Each row is followed by one of two labels, saying whether the row has a hidden trait. Each part has a new trait and two new labels.
(in the rows, 100 means zero)
[102  99  99 102 100  99  77  90 101  91  92 100  84  88  85  98  88  76
  97  94  99  98  94 100 102  95 106  70 102 102  79  97  83  86  55  99
  99  92  99 100  97 100  89  98  73 101  88  81  75  85  97  98  99  76
 102 101  73  98  97  99 107  81  85  86  88  75  71  96  92  91  42  95
  95 105  85 101  85  96  98  90  99  89  59  96  99 103  97  97  99  98
  72 102 100  92 101 102  99  96  96  65  49 100  96  69 100 100  98  98
  98  84  91  10  92  97 101]
Sj
[105  95 105 105 101  95  96  92 102  94  96 104  85 102  81 101 127  97
 104 102 100  94  90  97  96  94 111  97  98 111  97 102  99  98 109  96
  99 101 102  92  97  99 101 101 107 101 107 124  96  92  93  97 100  88
 101 103 107  96  84  99 107 100 102 103  95  97 145 100  96 102 116  91
  86 100 121  90  89 106 104 103  96  91  87  90  94  95  98 100  95 102
 101 103 108  99 101 101  99 103  99 116  25 119 103  71 107 100  92 101
  90  98  95 100 107  98 105]
Sj
[ 97  89 107  95  88  30  74 123 102 102  90  99 101  85 100 100  84 104
 101 139 101  99 102  95 116 109  90  98  99 101 139 100  97  69 200 100
 100  90 101 100 104 106 100  99 106 101  85 100 142 120  98 101  98 119
 106 101  97 109  98  95 103  80  99  84  88  98  99 102 111  92  36 112
 115 123  97  54 121  93  97 100  96 113  94  68 100 123 101 100  84  97
 100  90 101  81  95  98  94  84 106  65 200  38 100 160 101 103  95 101
  89  84  98   0  91  99  89]
zb
[120  95  97 114 119 107 101  81 103  85 105 104 134 111  74  99 104 110
 102  84 113 105 106 104  92  96 131 134 106 117 103  96  94 128  39  98
  99  98 100  99  95 100 117  98  72  97 105  87  73  93 100 103 105  74
 105 115 117 107 138 105  99 111 100  98 105 114 107 107  98 102 100  87
  81  97  65 158  93  98 104 103 100  86 130 124 105  86 101 108 111 100
  98 108 107 125 101 106 114 121 100 124   0 156  99  43 103 101  96 104
  95 105  96 200 102 109 103]
zb
[105 126  98  86 101  66  87 109 102 116  92 102  72  93  92  99 111 129
 103 127  96  88  85  93 106  94  98  78  96  98 101  98 117  83 107  95
  99  97 102 104  99 101 100 100 130 102  96 100 102 107  90 101 100  95
  93 103  99  95  69  98 100  99  87  97  96  85  97 111 101  99  74 104
  91 102  96  66  94 100 101  96  91  96  67  77  91 108 106 101  89 100
  82  96 102  90  98  99 104  93 102  94 190  98 100  97 102 100  93  99
  86 100  97  52 101  90  97]
Sj
[ 94  82  83  81  90  98 108 105  99 114 101  94 102 100 108 100  83 133
  97 102  93 101  85  98 114 104  99 102 100  99 124 102  83  92 150  99
 100  99 101 110 104 100  97  96 138  99  99  96 120 107  95 108  96  94
 101  96 103  91  87  98 106 100  99  99 102  95  97 113 110  97 113 101
 105 104  96  78 115  96 100 101  91 107  94  95 102 117 108  97  98 100
 104  98  93  94  99  99  84  88 104 103 170 111  99 127  97  99  97  97
  90 100  97 110  99  93 102]
Sj
[ 96 111  81  96 103 106 126 112  98 105 101  96 121 110 117 101  78 107
  96  99  98 101  95 103 112 108 101 122 104 101 109 106  79 105  95 102
 101 103 100 106 103  99  96  98 110  99 100 118 116  98 100 103 101  84
 101 100  99 102 102 100 105 116  99 106 109  97 130 107 110  96 179 102
 100 109 145 108 101 105 102 111  99 107  90 114 102 111 101 102 102 101
 127 106  93 103 102 101  94  95 102  99 100 148 103 106  98  99 102 102
  99 100  99 111 108  98 105]
zb
[101  65  83  95  97  97 105  90  99 106  97  99  96 100  94 100 103  81
 100  95  99  96  85  97  97 101 109  99 101  99 100  99  80  94  66  97
  99 101 100  95  96 100  99  97  82  97 104 104 105  93  95  97  97  84
 105 101 104  91  90 101  86 104 101 102  99  92  99 109 100  99 116  98
  83  91 111 103  96 101 101 102  93  95  88  95  97 104  96  99  99 101
  99 107  98 100 101 101  93  98  95 109  26 113 100  59 101  97  96 103
  90 104  95 114 103  95 101]
zb
[131  55 107 148 135 106  93  82 107  85 101 101 129  98  89  97 102  66
 101 109 116 114 137 109 104 112 132 103 113 143 100  92  77  97 104 109
 101  94 100 100  99 101 105  96  84  95  88  61  83  77  96  94 112  90
 127 112  86 131 151 100 127  87 118  87  98  93  62  95  95  93  92  89
  93 107  95 182  95  89 101  89 100  96 106 116 116  86  93 100 109  96
 101 123 104 100 106 110 129 100 100  76  95  80  94  99  95 103 109 118
  95  85  96 120  89  98  99]
Sj
[110 110  98 104 100  76  97 102 101 105  93 101  95  97  91 101 108 116
 107 115  97  89  99  94 102  98 100  85 101 108 100 103 104  84 107  98
  99  99 102  98  98 101  99  99 122 103 104 122 108  96  97 101  96  94
 102  97  96 103  75 100 107 106  99 103  96  87 116 105  99  99 121  98
  92 105  87  74 100 107 102  99 101  99  71  81  93 103 105  97  98 100
  89  99 103  90 101 102 106  94 100 106 122  88  99  97 106 100  93 103
  90 104  98  58 100  92 100]
zb
[106 100  90  94  96 117 117 108 100 112  99 100 101 106  86  99 102 116
 103 126 100  91  93  96 104  95 113 113 100 107 104  96 105  95 132  98
  99 101 103 101  98 101 105  99 129 105  98  87 106  99  90 106  97  82
 104 105  95  95  98 101 106 107 113 106 101 103 138 113 100 100  92  99
  86 105  64 104  98 100 103 102  92  94  76 100  99 108 106 102  97 100
  98 110 104 107 103 102  95 104  99 120 136 100  99  89 104  99  93 105
  93 104  93 104 102  96 109]
zb
[107  57  88 101 100 112 105  90 101  94 100 101 108  99  84 100 102 109
 101  95 103  96  98 100  92  95 107 102 101 100  78 101  96 103  51 100
 100  99  99  97  96  97  98  98  70  97 101 103  74  84  97  98 100  75
 107 103  99  96 108 102  89 101 106 100 100  98 106 104 100  98 103  98
  92  89 109 116  85 101 101 100 100  89  92 104 103  91  96 102 101 100
 106 108  99 105 100 102 101 102  96 104  61  94 100  74 100  98  99  97
  97  99  90 127 100 101 102]
Sj
[108  91  95 106  94 123 129  95 103 100 102 102  87  98  76 103 116 106
 112 116 105  93  98  96  96  86 113 127 101 111  97  97 106  99 109  94
  98 105 102  97  97 100 100  99 103 102 117 140 108  91  96  99  95  93
 102 107  99  86  93 101  88 123 102 118  95 112 186 105  94 106 166  92
  78  98  90 104  91 100 103 114  92  88 112 104  97  94  99 102  96 104
 123 108 101 108 104 101 105 109 100 102 102 103 107  77 109  98  92  96
  86 118  90 200 113  96 113]
Sj
[102  51  75  91 102  98 108  87  98 107  98  99 105  98  85 101  93 110
  97 110 103  96  82 100  94  92 110  99 103  97  71 101  65  99  15  98
 100  98  99  95  96 100  98  95  58  96  99  99  57  76  97  97  99  58
 104 100  95  86 105 103  83  99 103  97  97  90  90 100  91  95 101  92
  76 106 114  98  77  99 101 101  95  98  82 101 102  90  94 100  99 100
 101 109  94  99 100 103  94  98  94 106  20  98  99  59  99  95  98  92
  97  97  84 125 101  98 101]
Sj
[102   0  74 100 101 110 108  69  97 105  99  97 113 101  64 100 111  39
 105 107 102  98  79 101  81  83 107 104 103 106 100 106  47 105   0  97
  97 100  96  89  99  91  98  98   5 101 106  96 107  96  93  90  98  89
 105 103 102  98 109 102  61  98 108 104 100  98 116  85 101  99 136  99
  66  59 157 119  97  99 100 106  99  74  97 104 104 105  87 102 103 103
  99 108  99 105 102 102  98 102 100 109  90 114  99 106 105  99  99  86
 100 106  78 108 101 101 103]
Sj
[103 128  93  81  98 125 130 100 100 101 104  97 100  99  92 100 116 126
 106 119  97  89  81  99 107  93 102 128  96  91 116  99 102 105 125  95
  99 100 102  99  99 103 105  99 107 104 114 116 101 107  91 105  94  93
 102 101 129  86  90 100  95  97 114 116 108  96 173 111 102  99  91 103
  96 101  98  84 108 100 101 112  89  99 119 109 100 110 101 100 104 103
 125 101 103 104 101  98  87 101 102 137 147 124 104  93 103 100  94  95
  85  99  97 111 111  93 111]
zb
[125 102 111 133 120  97 104  99 107  97  99 111 112 102  92 101 120 111
 106 103 110 105 125 102  98  98 126 107 108 142  89 102 103  97 104 103
  99  99 104  96  97 100  99  99 118 101 105  99 112  94 106 103 107  97
 116 110 104 131 124 101 131 104 102 100  95  97 128 106  97  98 105  88
  87 108  92 104  83 106 103 102 100  96  81 107 108 101  98 105 104 100
  97 108 115 114 102 108 103 117 100 100  97 118 102  66 105 101 100 119
  95 104  94 104 105  96 106]
Sj
[116 133 123 124 106  78  80 102 102 106  92 106  84  93  90  99 121 123
 102 118 106  99  99  98  94 108 112  79  99 133 114  94 116 102 141 101
 101  95 103  94  96 104  96  99 147 105 101  90 126 105 104 101 100 119
 108 104  83 126  94 101 100  99  89  93  91  95 118 106 102  97  32  96
 106 131  86 107 100  97 100  92 112 102  67  84  97 102 101 100  93  99
  78 107 119 100 101 102 108 107 103  81 101  60  98 108 103 101  96 118
  96  88  96  40  99 101  95]
Sj
[109 131 111  90  80  64  88  95 101 111  92 107  66 100  82  98 130 109
 106 108  97  93 102  96 100  94  98  96  98  96 113  96 129  84 166  94
  99  99 102  95  98 103  94 101 125 106 101 108 100 110  91 104  99 105
  92 105 100  93  65 101  96  97  88 102  96  89 114 108  93 102  68 101
  91 103  85  59  93 101 102  98  93  95  94  80  89 103 101 101  96  99
  93  95 104  92  99  99  96 111 100  98 103  82 100 119 105 101  91 104
  85  98  98  92 100 102 101]
Sj
[118 140 113 132 114 136 105 105 106 105 104 101 121  99 110 103 119 113
 109 113 108  95  96 103 105 119 123  97 103 153 101 105 114 116  91 105
 102  98 104 101 100 103  99 101 117 103  99 126 137 101 107 102 107 117
 117 110 123 133  95 103 148 117 122 114 106 111 164 109  99 103 149  95
  91 139 134 101  94 100 101 112 116 109  86 114 107 108 102 100 106 103
  99 115 104 114 101 106 117 112 104 136  95 159 105  96 102 105 101 104
 109 115 107 116 111 105 102]
zb
[ 97 100  91  91  93  69 104 129  99 100  96  97  79  92 121  99  88 101
  99 103  92  97  99  97 118 103  92 100  99 112 137 101 121  82 195 100
 100  96 103 115 105 106  98  95 164 107  99  99 140  99  99 101  98 115
  90  92  85 104  79  97 123  91 100  91  95  99  66 116 113  94  85 113
 113  98  93 101 100 100  98  95  96 113  93  83  98 123 100  95  92  99
  82  94  98  85 101  98  91  97 105  78 102  56  97 163  97  99  97 105
  92  92 109  25  96  92  94]
zb
[105 165 103  97 103  56  95 123 102 124  98 101  69  92 117 101  91 150
 102 113  93  90 102  94 104 111 109  96  99 126 132 102 121  96 189 101
 100  96 104 101 103 106  87  94 184 107 100 103 151 114  97 103  98  85
  96 100  96 103  99  97 135  97  99  97  98  79  85 118 113  94  95  99
 112 135 102 106  97 102 101  99  99 112  84  73  96 116 111  94  88 101
  80  96 101  85  97 102  96  86 106  93 111  67  99  93 101 103  97 103
  96  98  96  32 101  89  96]
zb
[117  56 101 123 118  97 115 100 102 103 104 107 125 100  93 100 111 105
 104  82 111 108 113  99 101  98 103 125 100 113  78  99 100  99  27  99
 100  99 100  98  96  96 112 102  71  96  98  99  78  98 104 101 106  86
 115 101  98 113 131 100 103 100 120 106  97 111 141  92  98 103 113  96
  82  98 110 149  81 103 101 100 110  96 124  97 107  85  92 107  98 101
 119 103 107 100 105 105 116 102 100 120 103  98 102  48 103 101 104 103
  97  99  93 107 100 109 107]
Sj
[119  88 108 123 107  91  87  99 107  92  89 111  78  92  80 101 130  93
 109 101 105  96 115  97 101 104 118  90 101 120  89 103 102  87  68 100
  99  95 103  89  95 101  91  95 125 100 100  98  98  84  94  98 103  88
 114 103  85 106  86 101 112  94 102 100  92  75  95 103  95  95  88  94
  88 119 155 107  79 108 103  99 100  90  72  73  99  91  97  99  95 101
  77 111 117  98 100 105 104 104  98  95  13  68 101  48 109 100  96 114
  97  99  92  45 104  98 103]
zb
[108  94 110 106 102  81  97  95 103  96  96 105  85  97  85  99 113 106
 103 107 103  96 103  98  95  99 107  91 100 112 100  98 111  99 111  99
  99  98 101  96  98 101  98 102 109 102  97 103 102  95  97 100 101 101
 105 102  94 105  91 100 106  95  97  98  96  98 101 101  96  99  80  95
  90 107  83 104  94 101 100  97 103  96  91  91 101  97 100 100  96  99
  95 104 109 106 101 102 107 106 100 102  77 101 100 104 103 101  97 106
  97  97  99 101  99 100  99]
Sj
